In the rows, 128 means zero.
[110 132 144 137 125 135 139 130 141 115 166 125 103 134 140 128 140 109
 105 140 113 152 105 167 121 122 147 123 138 118 128 150 133 112 108 122
 140 180 112  91 128 145 141 165 148 101 128 101 117 106 143 114]  K749
[116 130 141 133 137 144 130 152 133 120 160 133 115 140 154 110 155 122
 134 159 147 134 115 124 135  94 157 120 132 127 131 140 120 128 120 100
 155 132 116 103 123 157 131 153 150 116 138 111 124 151 123 101]  K749
[130  90 149 135 102 128 170  47 122 126 179 122  89 109 164 141 119 119
 116 161 132 164 125 169 115 105 153 140 123 107 128 150 172  67 154 102
 167 100 144 123 144 201 141 152 159  80 117 120 118  77 135 127]  K692
[105 124 130 119 134 136 127 130 127 140 164 129 117 131 132 132 130 134
 119 142 115 129 109 103 139 139 158 117 123 126 130 141 133 117 118 111
 136 140 129  86 129 131 133 147 120 121 131 111 121 129 122 107]  K749
[112 128 119 129 123 148 151 159 136 122 168 120 101 162 149 133 149 110
 102 131 116 138 109 123 118 106 137 106 125 122 119 151 127 101 118  72
 146 129 106  99 142 151 138 167 145 104 139 101 113 123 171 104]  K749
[121  88 124 161 110 129 151 110 109 125 174 143 118 136 172 111 178 105
 131 159 112 139 116 117 142 115 190 119 111 112 141 148 112 130 172  98
 141 125 147  94 137 225 158 176 132 106 145 100 123 117 139 104]  K749
[150 100 120 159 112 118 130  96 114 127 161 137 104 109 156 118 150 132
 130 148 123 135 144 147 127 112 179 137 115 123 132 136 137  87 179  99
 147 132 145 116 154 182 146 124 138  97 118 132 128 105 127 123]  K692
[120 107 128 122 137 122 107 140 131 116 163 120 127 120 125 129 110 128
 121 133 124 136 153 118 128 127 153 137 122 137 125 124 149 106 128  84
 145 132 121  94 142 145 124 109 139 124 121 125 116  99 102 116]  K692
[135 100 139 152 120 143 139 163 136 122 149 114  95 169 154 145 118 111
 120 117 122 135 129 151 115 130 100 136 139 101 127 113 151  84 131  70
 135 126 133  96 131 143 151 117 158  97 115 122 112  96 131 109]  K692
[108 124 118 139 105 117 137 121 135 139 187 125 115 109 132 128 124 133
 126 138 161 130 130 112 151 121 193 148 125 164 142 129 143 119 142  81
 138 154 135  64 120 166 136 104 152 111 126 123 141  96  93 108]  K749
[120  92 138 127 113 126 139 114 133 153 172 154 103 101 132 134 117 124
 102 147 137 145 124 123 121 123 166 134 141 124 112 126 167  91 122  95
 173 136 137  91  84 181 135 137 146  97 120 119 123  93 122 112]  K692
[106 111 139 142 131 128 128 168 133 128 172 124  87 142 147 135 138 113
 109 151 116 147 119 124 116 117 179 136 114 138 149 136 122 110 113  75
 134 133 146  55 151 164 123 141 144 104 132 111 122 104 126 107]  K749
[133 109 119 116 112 134 130 109 128 130 107 116  90 109 135 134 103 142
 101 139 135 134 148 144 107 144 109 148 157  97 134 141 189  82 157  95
 141 173 100 131 143 131 137 119 163 117 106 148 129 103 124 144]  K692
[ 97 113 149 141 120 148 156 138 132 119 151 134 100 143 143 127 134 114
 112 125 127 133  94 150 105 123 134 117 125 108 144 150 135 111 116 123
 141 118 114 114 135 149 147 185 159  98 142 106 110 138 152 111]  K749
